Here are made-up objects, facts about them, and rows of numbers that follow some of those facts. Name the object behind each unnamed row.

Some rows with their names:
dribe: [ -1.0  13.8  -9.0  -3.3   7.3  -4.3  -0.7  16.1  -7.1   6.6  -5.2  16.0
  -0.7  -6.2   5.1   8.2  -0.1   1.8  -8.6   7.1 -12.7   0.2   0.8  -8.0
   9.1 -17.7 -14.3  -2.1   4.3]
dusko: [ -1.8  14.4  -7.6  -2.0  13.7  -5.3  -1.3  16.9  -2.5  16.3  -1.8  18.7
  -2.3  -3.0   7.0   3.2   2.1  -8.7  -9.1   1.1 -11.5   1.4   4.1  -0.4
   9.1 -22.3 -13.5  -3.5   4.6]
kipefa: [ -6.8  19.1 -10.2  17.3   8.0  -2.2  15.0  19.4  13.8  29.9 -12.7   0.6
  -3.0   7.0   2.8  -4.6  -2.0   9.3 -12.4   5.2 -29.3  20.3   9.1   2.3
  15.7  -7.8   5.4   7.4   2.2]
drisistan: [ -1.3  14.0  -6.2  -1.9   8.8  -3.2   1.1  17.3  -9.7  11.1  -4.4   2.1
   1.9   0.6   8.0  12.0   1.2   5.6 -10.7   9.2 -13.5  -5.1  -2.3  -1.7
  12.4 -17.9 -13.1  -3.7   2.1]
flegre: [  0.4  14.9  -6.7  -5.2   8.9  -3.6  -3.1  16.9  -6.8  11.3  -4.8   2.9
   0.9   3.8   9.6   6.3  -2.2   8.2 -11.1   7.6 -15.2  -4.0  -2.4  -3.8
   8.0 -19.5 -11.3  -2.7   2.3]
pezim: [ -1.5  15.0  -9.1  -0.6  13.0  -5.1  -0.2  17.1  -2.6  16.3  -1.3  17.7
  -2.0  -2.8   4.1   4.0  -0.4  -8.7  -9.6   2.6 -14.2   0.7   3.6  -0.5
   8.6 -20.6 -14.2  -2.2   5.2]
neri: [  2.8  17.8 -13.0   5.0  15.2  -3.5   4.5  12.6  -3.7  31.0  -4.5  21.0
   7.3  11.1  12.5   4.2   0.1 -19.8  -6.3   7.8   9.6  -1.6  -6.5   6.2
   4.6  -4.1 -13.0 -12.5  12.5]
skogruk: [ -1.3  13.7  -4.0   1.7   7.9  -5.8   3.2  19.3 -16.1   9.6  -5.9   2.6
   2.7  -2.3   7.7   9.6   1.2   4.6  -9.1   8.4 -10.6  -8.3  -0.5  -0.5
  11.9 -15.6 -15.8  -2.1   2.9]
sketrani: [-26.1  33.5   2.2 -13.5  10.2  -3.5  -0.1  28.4  30.3  -4.9  11.3  -7.2
  -9.2   1.9   3.5  -5.6   0.8  21.0  -3.0   1.4 -27.7 -29.8  -4.2  -4.4
  18.4 -25.0 -12.0 -24.5  10.3]
zeniklim: [-27.4  28.1  -1.2  -2.5   1.6   2.0  -0.8  28.1  31.8  -8.7  11.3  -7.9
  -4.8  -2.5   2.7  -4.4   3.1  24.3  -5.1   3.1 -13.7 -30.8 -12.5  -2.8
  21.4 -22.9 -19.2 -18.3  12.5]
toso: [-30.0  32.0  -3.7 -18.0  13.9  -8.1   1.0  29.9  30.8  -4.8  16.0   5.0
 -15.8   0.2  -0.7  -6.7   6.4  13.9  -0.2   0.6 -30.4 -18.2  -0.5  -8.5
  23.4 -29.4 -10.3 -20.3   9.6]
ziler: [ -3.7  21.7 -13.7  14.1   1.2   1.4   4.5  20.3  -1.3  12.8 -10.3 -13.9
   3.1   3.3   2.2   6.7  -1.5  14.6 -12.4   7.0 -26.2  11.7   3.5   2.8
  20.9  -2.7   4.7   7.4   0.7]
vege: [ -2.9  13.1  -8.5  -4.7   6.8  -2.0  -2.4  18.7  -3.5  10.4  -6.6   0.6
   4.0   3.4   9.4   5.4  -2.0  11.8 -10.3   7.2 -11.9  -1.2  -3.0  -2.6
  10.4 -21.8 -10.5  -0.8   2.8]
supli: [ -8.4  19.0 -14.2  11.1   1.6  -1.6   8.1  18.3  -4.5  12.9 -11.2   2.4
  -2.8  -3.2   1.2   6.9  -3.3  13.6  -9.3   7.4 -28.2  10.8   7.8  -3.1
  14.3  -5.7  -2.1   9.5   7.0]
klopadem: [ 27.6   4.8 -23.6 -20.0  17.5 -11.6   0.3   0.2 -38.3  18.0 -13.4  24.3
  18.8  -1.3   8.9  23.3  -3.3   5.2 -12.0  12.1  -1.9  21.6   9.3 -14.9
   9.9 -11.8  -3.3  -2.7   2.4]
ribrun: [ 23.8   8.1 -12.0 -32.9  12.4  -8.5  -0.1   8.1 -40.4   9.9 -24.1  16.7
  18.7  15.1  23.7  14.0 -15.6   2.4  -5.5  18.5  -8.2  27.9  -1.0 -10.6
  -6.6  -9.4   1.5   2.3  -3.8]
zibral: [ 21.1  -8.4  -0.6  21.8   9.4  -2.2  -2.6   9.8 -45.6  37.5 -16.4  12.4
  -0.6 -11.8   8.8  14.5  -5.3 -14.5 -29.2   0.2 -18.7  -2.6  13.0  12.2
  -5.0 -22.9 -16.1  30.9  -8.3]
mitron: [ -6.6  21.0 -14.9  14.3   0.6  -2.5   8.8  18.6   0.4  12.6 -13.4   0.9
  -2.2  -1.9   0.5   4.3  -2.6  11.8 -10.6   5.3 -25.9  11.2   8.0  -1.0
  15.8  -1.7   4.7  11.9   5.2]

Facts:
ξ: uses; δ: points at; β: refers to
befu {δ=vevik, β=pletrir}
bidor {ξ=vevik, δ=sebris}
binan {ξ=stefli, δ=fuska}
biplo {δ=vudo}
bragen {ξ=trolik, δ=budril, β=ristusto}
breskem {δ=trebul, β=mutu trolik restir bruplim}
brinol {δ=klupla, β=skogruk}
bromus {ξ=neri, δ=plotrun}
bruplim {ξ=vekiklum, δ=ristusto, β=medu stuklazum draku}
brusel {δ=sketel}
budril {δ=nafum}
bufle {ξ=zeniklim, δ=skiplo}
bupefor {δ=luklam, β=nasko}
deplufle {ξ=fezin, δ=lebi}
dibin {ξ=nada, δ=seklen}
dradrak {δ=sesuk, β=nasko}
draku {ξ=bromus, δ=stagrus, β=brivek}
dreflo {ξ=bruplim, δ=bragen, β=stafave}
dresti {δ=drelufe}
dribe {ξ=vurek, δ=klika}
drisistan {β=brinol sesuk}
drizu {ξ=kloskevis, δ=graklim, β=stidrem}
duflok {δ=dibin, β=skogruk}
dusko {δ=pizol}
faklis {ξ=dreflo, β=brinol ristusto plimo}
feram {δ=fezin, β=grunaklem}
fezin {ξ=skalolor, δ=skuzik, β=bruplim}
flatrani {δ=faklis}
flegre {β=stuklazum}
fletrak {δ=zeklo, β=stuklazum skiplo}
flizas {ξ=stuval, δ=ziler}
flizen {δ=bromus}
flosta {ξ=trare, β=morodre}
fluskun {ξ=pezim}
fluzune {δ=gruren, β=skegus rogi}
fuplek {δ=vobogi}
fuska {δ=bogrin, β=nasko}
gibatras {β=viflar dradrak}
gilaklor {δ=kliralon}
giplil {ξ=bidor, δ=brusel}
graklim {ξ=zeklo, δ=flatrani}
grapul {δ=stidrem, β=dibin tubebi}
grapus {ξ=kloflus, β=zibral}
graskur {ξ=brusel, β=plotrun zipa}
grine {δ=nudrur, β=grivam}
grivam {δ=truvom, β=morodre}
grolu {δ=vipa}
grunaklem {δ=vege, β=skudom}
gruren {ξ=nibrom, δ=plimo}
guli {δ=mostas, β=vudo plestin nezetrel skudom}
gunok {ξ=restir, δ=bupefor, β=gilaklor brivek}
guste {δ=drizu, β=skegus zipa}
kare {δ=grine}
kiku {δ=zezen}
kipefa {β=stafave}
klagrumu {ξ=moror}
klarin {δ=vekiklum, β=stuklazum pizol luklam brivek}
klefis {δ=bonun}
klika {ξ=marobi, δ=setrimis, β=nasko}
klipor {ξ=setrimis, δ=stefli}
kliralon {δ=zodoflim, β=nibrom}
kloflus {ξ=ribrun, δ=klipor}
klono {ξ=sebris, δ=stuklazum}
klopadem {ξ=pizol, δ=mezen, β=klagrumu stikon}
kloskevis {ξ=flatrani, δ=tobir}
klupla {ξ=kupogren, δ=bufle, β=sketrani}
kugros {δ=klefis, β=mostas}
kupi {ξ=dibin, δ=mitron, β=sebris}
kupogren {ξ=skeplok}
lebi {δ=soflo}
lipon {ξ=nasko, β=pliman}
luklam {ξ=klupla, δ=pezim, β=drisistan}
luku {δ=rogi}
marobi {ξ=luku, δ=kloskevis, β=fuska viflar}
medu {δ=sapam}
mezen {δ=kiku, β=zodoflim}
mipomok {β=grine seklen kupogren}
mitron {δ=flizas}
morodre {ξ=dresti, δ=stuval, β=restir}
moror {δ=zipa, β=fuska}
mostas {δ=pliman, β=brivek dradrak}
mutu {ξ=seklen, β=morodre}
muzik {ξ=gunok, δ=ribrun}
nasko {δ=medu}
natregre {ξ=grapus, β=sesuk stidrem}
neri {ξ=klika, δ=fuplek, β=morodre}
nezetrel {ξ=zibral, δ=marobi, β=zodoflim}
nibrom {ξ=klagrumu}
nibrora {δ=befu, β=flegre rogi kupi bruplim}
niflan {ξ=stagrus, δ=deplufle, β=trolik brivek}
nikli {δ=plaskur}
nudrur {δ=fletrak, β=zeniklim}
paklum {ξ=dusko, δ=morodre, β=trisku skogruk}
pezim {δ=klarin}
pizol {ξ=skiplo, δ=gilaklor, β=truvom vege}
plaskur {ξ=sesuk, δ=skudom}
plestin {δ=flizen, β=brivek}
pletrir {ξ=flosta, δ=brinol}
pliman {δ=luku, β=pletrir}
plimo {δ=bidor, β=nasko truvom}
plotrun {δ=dradrak}
raplobril {ξ=tobir, δ=ropla, β=paklum trolik ribrun}
rastar {ξ=bragen, δ=kipefa, β=sebris}
reflor {ξ=deplufle, δ=klopadem, β=zonum zibral pletrir}
rekerur {δ=guli}
restir {ξ=drizu, δ=vumem, β=trisku brinol}
ribrun {ξ=klopadem, β=truvom}
ristusto {ξ=dradrak, β=pletrir restir dradrak}
rogi {ξ=skudom, δ=ruroplu, β=marobi trebul zibral}
ruroplu {ξ=supli, δ=niflan, β=pizol}
sabron {δ=fluskun, β=zife sketel stidrem}
sapam {δ=giplil}
sebris {ξ=lipon, δ=muzik, β=sketel nudrur}
seklen {ξ=kipefa, δ=dusko, β=grolu}
sesuk {ξ=dribe, δ=trolik, β=gilaklor klika}
setrimis {ξ=mutu, δ=bruplim}
skalolor {ξ=bufle, δ=kugros}
skegus {β=brinol}
skeplok {ξ=rogi}
sketrani {ξ=toso, β=zodoflim nikli}
skiplo {ξ=stuklazum, δ=toso, β=ribrun}
skogruk {δ=grivam, β=trolik skudom}
skudom {ξ=draku, δ=nibrom, β=ribrun}
skuzik {δ=viflar, β=truvom pliman}
soflo {δ=supli}
stafave {δ=brivek, β=nasko}
stagrus {ξ=grunaklem, δ=paklum, β=brivek}
stefli {ξ=niflan, δ=flegre}
stidrem {ξ=zonum, δ=duflok}
stikon {δ=gunok}
stuklazum {ξ=nezetrel, δ=kluzi, β=trisku}
stuste {δ=grapus, β=skogruk}
stuval {ξ=pletrir, δ=reflor}
supli {ξ=brivek, δ=kupi}
tobir {ξ=medu, δ=dribe}
toso {ξ=vudis, δ=nibrora}
trare {ξ=faklis, β=zife}
trasus {δ=skalolor, β=vobogi}
trebul {ξ=kupi}
trisku {ξ=binan, β=klika dradrak}
trolik {δ=skeplok, β=klika sesuk}
truvom {ξ=gruren, δ=sketrani}
tubebi {δ=binan}
tuzo {δ=restir, β=plimo}
vege {β=brivek}
vekiklum {ξ=nafum, δ=stafave, β=sketel gilaklor}
vevik {β=draku}
viflar {δ=draku, β=ristusto}
vipa {δ=trasus}
vobogi {δ=trare, β=truvom luklam mezen}
vudis {ξ=giplil, β=grunaklem sketrani skudom}
vudo {δ=kloflus, β=sketel}
vumem {δ=natregre}
vurek {ξ=trebul, δ=tubebi}
zeklo {ξ=ristusto, δ=fluzune, β=skudom}
zeniklim {ξ=sketrani, β=fletrak pizol}
zezen {ξ=klipor, β=giplil kipefa}
zibral {ξ=graskur, β=skudom}
zife {δ=grapul, β=truvom}
ziler {δ=rastar, β=truvom brivek}
zipa {δ=neri}
zodoflim {δ=breskem, β=stuklazum ristusto truvom sesuk}
zonum {δ=grolu}

Rows to name:
No name comes twice in this set of rows, the named rows included.
[ -4.3  14.2 -18.0   8.8  20.7  -0.9  27.3  15.2  -4.7  49.0  -1.7  27.5
   5.9  15.8   8.9   5.7 -13.9 -24.7  -0.4   4.0  -7.9   6.9   0.2  12.1
  -3.3 -10.3 -35.1 -17.4  29.1] : luku
[ -3.0  13.1 -12.8  10.1   7.8  -7.9   1.5  17.7 -17.9   4.7  -4.6   9.4
   1.3 -11.2  -0.6  14.5  10.8  -7.8  -6.4   5.4  -3.9  -2.3   3.5  -3.2
  21.4 -18.2 -24.1  -7.5   5.9] : kare
[-29.2  35.9  -1.8 -41.4  22.0 -12.0   1.3  32.8  32.0  -1.7  18.7  11.4
 -22.0  10.0   4.8  -7.0   2.9   5.2   1.3  -0.9 -44.3  -7.9   3.0  -9.2
  23.2 -34.6  -0.6 -20.6   3.6] : bidor
[ -2.4  14.3   2.9  -0.2   7.2  -2.4   0.0  20.7  -8.7   5.2 -10.6  10.6
  -2.6  -3.4  10.6   3.7   2.3 -24.7  -5.0  11.4 -10.5   4.0  -7.4   0.0
   6.5 -16.2 -18.5   0.0  -5.4] : viflar
[ -6.3   8.9 -12.0  -3.3  -0.4   3.6   8.9  19.6 -20.5   8.8  -3.5  -7.1
   3.6   2.2   3.3  22.6 -10.1  20.6  -7.2  14.7 -28.2   1.7  -6.1  -7.6
  12.2 -14.0 -27.0   3.1  10.3] : ruroplu
[ -6.1  20.0 -13.5  14.5   1.0  -1.1   6.3  20.8  -6.0  14.8 -12.0  -8.3
   1.7   4.6   3.7   6.3  -3.9  14.1 -11.6   5.3 -25.3   9.7   5.1   2.8
  16.9  -6.0   0.5   8.3   4.0] : kupi
[ 21.1  -8.6  -4.6  20.1  10.5   1.2  -6.2   6.5 -38.4  41.0 -10.2  17.2
  -2.7 -15.6   3.8  16.7  -4.3 -23.8 -31.6   1.3 -21.4   2.2  12.3  10.8
  -1.2 -20.0 -14.5  31.8  -5.6] : graskur
[ -2.4  11.6  -2.0   0.2  14.0  -6.3   7.8  18.9  -5.4  23.0  -6.4   9.1
  -1.6   6.2  10.3   1.9   2.6   2.9  -9.6   6.6 -12.2  -1.4   1.4   2.7
  10.8 -22.3 -13.9  -4.3   0.8] : dradrak
[-10.2   7.4 -12.6   0.2   5.0   0.4  17.7  19.3 -24.5  18.6   0.1   8.1
  -3.4  -2.1   1.4  21.9  -8.1   6.1  -5.8  11.1 -27.3   1.3  -0.3  -5.1
   9.4 -17.4 -35.2   5.7  15.1] : rekerur
[ -4.5   9.8  -9.2  -7.0   8.8   3.2  13.0  19.8 -20.9  18.2   3.7  -6.8
   1.1   3.6   4.4  26.4 -11.8   5.6  -8.5  12.5 -34.3  -3.4  -4.7  -1.1
  12.1 -14.1 -33.7  -0.7  12.8] : guli
[ -0.6  16.5   0.5  -3.5   7.7   1.4  -7.0  22.1  -9.2   0.2  -4.9   6.6
   0.6  -4.5   9.1   7.4  -0.1 -30.4  -7.1   8.8 -12.3   4.4  -8.3   1.6
   9.4 -16.5 -20.9  -1.1  -5.0] : skuzik
[-28.7  35.0  -2.5 -33.0  27.4 -13.2   1.4  34.1  32.6  12.4  23.1  -2.2
 -19.4  21.3   4.3  -5.0   6.9   1.9  -2.1  -3.8 -45.5  -7.9   3.4  -0.6
  27.0 -38.5   0.2 -25.5   3.1] : vevik
[ -2.6  13.5  -2.6   0.7   4.9  -7.3   7.9  19.5 -19.6   3.0 -10.4   4.9
   2.1  -6.5   7.9   6.6   2.3  11.0  -6.0   9.1  -8.3  -9.7   1.1  -3.6
  11.2 -16.8 -18.7  -1.3   2.2] : pletrir
[ -4.9  11.0  -2.8   5.1  12.4  -8.4  12.0  21.2  -8.9  20.9  -9.4  12.0
  -2.0   1.9  10.4  -0.4   5.5   6.0  -7.1   6.8  -8.0  -1.5   3.5   1.6
  12.5 -24.9 -18.1  -0.3   1.2] : nasko
[-17.4  26.4   2.8  14.4  -9.4  10.0  -2.7  13.3  42.3 -18.8   7.6  -9.3
   6.1 -26.5  -3.2  -3.4   0.1  60.3 -12.0  12.0  12.3 -62.3 -22.9 -13.3
  16.6  -8.2 -25.8 -27.3  20.2] : reflor

The same objects again, as new rows of numbers:
Named rows:
lipon: [  6.6  11.0  -9.4 -11.6   7.4 -28.2  34.5  -5.2  -1.8   8.2   4.0  31.7
  31.4 -13.3]
nasko: [ 10.5  14.3 -15.3 -24.5 -31.6 -23.6  17.2  16.0  30.0 -23.9  11.2   3.4
   0.2   0.0]
sebris: [ -3.6   1.8 -19.8 -15.8 -15.6 -42.9  27.1  -3.1  41.6  22.4  14.2  37.7
   4.8 -15.5]
kupi: [ -1.8  10.0 -21.8 -27.0  -1.2 -44.2  34.4 -18.6  27.9  11.0  38.2  18.2
  13.1 -10.3]
skogruk: [ 36.3  -3.6 -12.3 -20.7 -42.9 -37.6  23.2  -3.5   4.4 -11.2  31.4  33.1
   3.9  -5.6]
brinol: [ 28.4  -7.1 -10.5 -18.3 -36.9 -28.4   7.1  -3.9  11.9  -9.7  31.5  19.9
   9.9   1.4]
dribe: [-10.7  -5.8 -25.7 -14.1 -24.0 -37.8  35.7   9.5  26.1   8.5  22.5   3.2
  32.8 -11.3]
skuzik: [ 17.6  -8.5   2.2 -33.0 -16.2  -7.0  19.7  16.1  11.9   4.2  23.0  19.7
  -5.6  16.6]
truvom: [-16.6   7.6 -14.9 -22.3 -11.4 -27.5  40.3  23.9  18.8  17.9  23.8  16.8
  15.3  -3.1]
zodoflim: [ 15.6  12.3  -7.1 -23.2 -24.6  11.5   7.6  12.4   9.4  13.1  34.8  25.1
  -6.1   6.7]
rekerur: [ 12.1   0.6 -22.7 -26.7 -23.7 -20.8  12.1  20.5  18.7 -17.5  28.6  15.9
   8.6  -0.7]
dreflo: [-19.9 -11.1 -25.5 -28.2 -22.5  -8.6  44.2 -26.8  12.0   5.6  13.1  12.9
   1.1 -26.3]
vumem: [ 15.2   0.5 -22.0 -23.8 -23.2 -19.5  14.1  22.0  18.1 -17.9  24.4  18.2
   9.7  -1.4]
giplil: [ -3.2   7.9 -19.4 -30.7 -21.1 -34.4  35.1  11.9  49.6  12.7  22.5  23.1
  47.6 -11.5]
brusel: [ 19.8   3.4 -23.9 -23.3 -21.5 -23.3   7.7  24.7  14.9 -12.1  23.6  15.5
  10.3  -1.7]
flatrani: [ 12.8   0.0 -23.0 -23.8 -24.4 -18.9  11.3  22.8  17.7 -15.5  26.9  19.2
   9.6  -2.0]
morodre: [ 14.6 -15.4 -29.5 -30.6   3.0 -22.8  24.2 -16.5  39.3  25.9   3.5  18.6
  21.5  23.1]
bogrin: [ 18.6   7.6 -17.4 -16.9  -1.0 -15.4  13.3  20.7  -6.0 -30.1   8.7  31.9
  24.4  -8.4]

Which object is each row?
No name comes twice in this set of rows, the named rows included.
[ -0.9  -2.2 -30.0   9.0  -4.1 -31.2  33.4 -10.5  46.1  14.5  30.0  23.2
  14.7  22.8] : neri
[ 27.0  -1.8 -12.5 -23.5 -30.2 -22.1  17.0   5.6  14.3  -9.7  27.1  22.3
   2.5   0.2] : feram
[ 23.7  -8.4  -7.5 -32.4 -17.7 -11.8  12.8   9.8  14.1   2.7  19.5  21.4
  -2.0  16.1] : mezen
[ 12.3  24.0 -36.6 -15.7 -27.0   3.5  36.1  -3.5  27.0  29.3  24.1  24.3
  13.2  -9.4] : seklen
[  3.0   0.0 -15.1  -2.0 -19.1 -36.2  36.7  -5.2  34.6  10.6  24.3  13.6
  15.7   6.6] : marobi
[ -7.6   4.5 -21.2 -24.8 -20.7 -46.7  28.4  18.8  58.3   9.3  11.0  46.0
  18.5 -20.0] : bidor
[ -7.1   4.4 -32.6 -20.5 -14.7 -39.8  31.5  13.7  36.5   9.8  14.7  29.1
  16.5 -12.8] : muzik
[ -3.1  14.2 -31.7 -14.4   7.3 -23.9  38.1   5.5   1.7  -0.7   2.0  30.7
  39.1 -17.8] : trebul
[ 16.4  -7.1 -22.2 -34.4 -12.8 -30.5  43.8  -3.4  32.4  21.9   8.5  20.1
  17.6  14.6] : reflor
[ 23.8  -1.0   4.4 -25.0  -2.9 -11.6  24.0  17.0  21.2  -5.8  42.4  14.9
 -10.2 -10.5] : ziler
[ 27.6  17.2 -24.5 -21.4 -32.4   8.0  13.2   9.5  18.4   2.6  30.6  24.7
   0.0  -2.1] : kliralon
[ 30.1   1.0 -29.3 -31.1  -1.8 -59.5  26.5   6.8  11.7  40.8  -2.5  -5.0
   5.7   3.1] : klopadem
[  5.1   5.2 -18.7 -19.8  -9.0 -35.3  32.8  -9.9  27.3  13.5  26.7  18.9
  14.8  -7.8] : rastar
[  9.0  21.3   5.4 -14.6  18.1 -52.2  30.9  21.6 -29.7  38.5   0.4  22.1
   9.2 -15.2] : ribrun
[ 10.7   3.8 -20.5   9.7 -26.7 -51.6  68.5  -1.9  17.4   5.9  35.9  43.0
   6.5  24.1] : skudom

